Here is a tiny trained network, its code and every weight. The questions are about switching its units off for an input and a target symbol, where a switched-off unit gives its printed mean instead of its output.

import numpy as np


def w(rows, s, z=0):
    codes = np.array(rows[::2]) - 128.0
    scale = np.full(codes.shape[1], s)
    scale[-1] = z or s
    return codes * scale


def f(y):
    return y / 2 * (1 + np.tanh(0.7978845608 * (y + 0.044715 * y**3)))


def softmax(a):
    e = np.exp(a - a.max(-1, keepdims=True))
    return e / e.sum(-1, keepdims=True)


def log_softmax(a):
    a = a - a.max(-1, keepdims=True)
    return a - np.log(np.exp(a).sum(-1, keepdims=True))


def net(x, mask):
    ids = ['αβγζηλξσω'.index(c) for c in x.split()]
    T = len(ids)
    res = E[ids] + P[:T]
    u = 0
    for l in range(2):
        q, k, v = (res @ M[l].T for M in (Q, K, V))
        z = softmax(np.where(np.tri(T) > 0, q @ k.T / 2**0.5, -1e9)) @ v
        res = res + np.where(mask[u], z, O[l][:, -1]) @ O[l][:, :-1]
        u += 1
        y = f(res @ A[l][:, :-1].T + A[l][:, -1])
        res = res + np.where(mask[u : u + 4], y, B[l][:, -1]) @ B[l][:, :-1]
        u += 4
    return log_softmax(res[-1] @ U[:, :-1].T + U[:, -1])


Q, K, V, O, A, B = {}, {}, {}, {}, {}, {}
E = w([
[171,182,122,179,193],'α',
[134,153,99,75,160],'β',
[147,100,215,123,15],'γ',
[214,96,183,146,172],'ζ',
[121,21,145,92,108],'η',
[87,120,202,174,44],'λ',
[254,112,36,118,158],'ξ',
[145,87,150,243,36],'σ',
[115,172,84,112,188],'ω',
],0.017)
P = w([
[86,60,151,44,255],'0',
[113,31,143,84,189],'1',
[200,98,108,25,173],'2',
[155,95,85,98,111],'3',
[153,149,50,94,68],'4',
[173,138,53,103,44],'5',
[192,172,24,91,37],'6',
],0.0051)
Q[0] = w([
[2,185,140,177,160],'L0H0',
[103,159,81,153,200],'L0H0',
],0.014)
K[0] = w([
[48,255,134,150,232],'L0H0',
[172,170,93,166,204],'L0H0',
],0.011)
V[0] = w([
[147,89,175,199,254],'L0H0',
[103,206,161,132,243],'L0H0',
],0.0045)
O[0] = w([
[62,101,102,179,184,171],'L0H0',
[208,254,87,74,135,3],'L0H0',
],0.0063,0.002)
A[0] = w([
[171,94,228,153,188,215],'L0N0',
[73,130,233,124,145,105],'L0N1',
[243,123,54,147,130,3],'L0N2',
[72,52,141,2,52,189],'L0N3',
],0.0099,0.0024)
B[0] = w([
[179,197,92,183,120,191],'L0N0',
[72,58,230,175,155,153],'L0N1',
[9,100,170,193,119,182],'L0N2',
[32,212,100,171,137,254],'L0N3',
],0.012,0.0077)
Q[1] = w([
[183,31,253,21,94],'L1H0',
[140,90,203,93,170],'L1H0',
],0.019)
K[1] = w([
[147,77,237,70,246],'L1H0',
[113,159,184,124,204],'L1H0',
],0.011)
V[1] = w([
[239,118,142,145,3],'L1H0',
[132,30,2,136,110],'L1H0',
],0.008)
O[1] = w([
[205,120,204,110,246,12],'L1H0',
[19,42,124,216,254,90],'L1H0',
],0.0063,0.011)
A[1] = w([
[126,222,111,252,96,102],'L1N0',
[114,107,196,226,67,46],'L1N1',
[51,182,192,64,192,3],'L1N2',
[79,101,2,68,192,105],'L1N3',
],0.0079,0.0021)
B[1] = w([
[129,149,163,148,205,248],'L1N0',
[149,104,154,77,89,203],'L1N1',
[209,139,156,160,69,133],'L1N2',
[191,1,74,38,88,176],'L1N3',
],0.0084,0.018)
U = w([
[67,173,81,170,194,90],'α',
[112,108,140,1,149,216],'β',
[137,170,162,99,72,157],'γ',
[160,166,88,202,155,95],'ζ',
[84,104,53,208,82,123],'η',
[101,124,221,46,104,22],'λ',
[137,26,129,183,107,40],'ξ',
[177,66,165,147,156,253],'σ',
[146,109,112,34,137,229],'ω',
],0.0073,0.0039)

Each question gives the input, a string of symbols that net reads in full, and the target symbol t.
The units are the heads (2 rows each of Q, K, V and O) and the neurons (one row each of A and B). Each row of codes is followed by its name. A weight is (code - 128) times the scale printed after its matrix; where a second scale follows, it is the last column's (O, A, B and U).
mask holds one flag per unit, layer by layer, with each layer's heads first. A switched-off unit (its flag False) gives its mean, the last column of its rows in O or B, instead of its output. The means were averaged over made-up inputs and are rounded, as every weight is.
A unit's drop is (log p(t) with every unit on - log p(t) with that unit switched off) / (log p(t) with every unit on - log p(t) with every unit switched off).
The circuit of an input: a set's keep is (log p(t) with only the set's units on - log p(t) with every unit switched off) / (log p(t) with every unit on - log p(t) with every unit switched off). Starting from all 10 units, units are removed one at a time, each time the one whose removal leaves the highest keep (on an exact tie, the one counted first), for as long as the keep stays at least 0.8.
units of the circuit, in order: the units of the circuit, biggest drop first
k most important neurons: the k neurons with the biggest drops, biggest first
k most important neurons of layer l: the k neurons of layer l with the biggest drops, biggest first
input ω α σ λ, target σ: units of the circuit, in order	(L1H0 L0N1)
input α γ ζ, target γ: units of the circuit, in order	(L0N0 L0N3 L1H0 L0N1)
input λ α ξ, target ξ: units of the circuit, in order	(L0N2 L0N3)
input σ α ω σ α ζ, target σ: 3 most important neurons	(L0N3 L0N0 L0N2)
input λ ζ ζ α ω, target β: 3 most important neurons of layer 0	(L0N3 L0N0 L0N1)
input γ λ β, target γ: 2 most important neurons of layer 0	(L0N3 L0N0)
input α λ λ σ σ ω, target σ: 4 most important neurons	(L0N3 L1N2 L0N1 L0N2)
input λ η ξ γ λ, target λ: 2 most important neurons of layer 0	(L0N1 L0N0)
input ω λ ζ σ σ β, target σ: units of the circuit, in order	(L1H0 L0N3)
input η ξ α ω λ γ η, target η: 2 most important neurons	(L0N1 L0N3)
input α λ α η η λ β, target η: 2 most important neurons	(L0N3 L1N1)
input ξ η β β, target η: units of the circuit, in order	(L1H0 L0N3)
input λ η σ ω ω σ ζ, target σ: 3 most important neurons	(L0N0 L0N3 L0N1)
input γ γ η, target α: most important neuron	(L0N3)
input γ γ σ σ λ, target σ: units of the circuit, in order	(L0N1 L1H0)
input η α α ξ σ λ ξ, target σ: 2 most important neurons	(L0N1 L0N3)
input α γ ζ β ζ ω, target γ: 3 most important neurons of layer 0	(L0N0 L0N3 L0N1)
input ω γ σ λ, target λ: most important neuron of layer 0	(L0N1)
input η α γ β, target γ: units of the circuit, in order	(L1H0 L0N3 L1N3)
input η η ζ σ η, target η: units of the circuit, in order	(L0N3 L1H0)
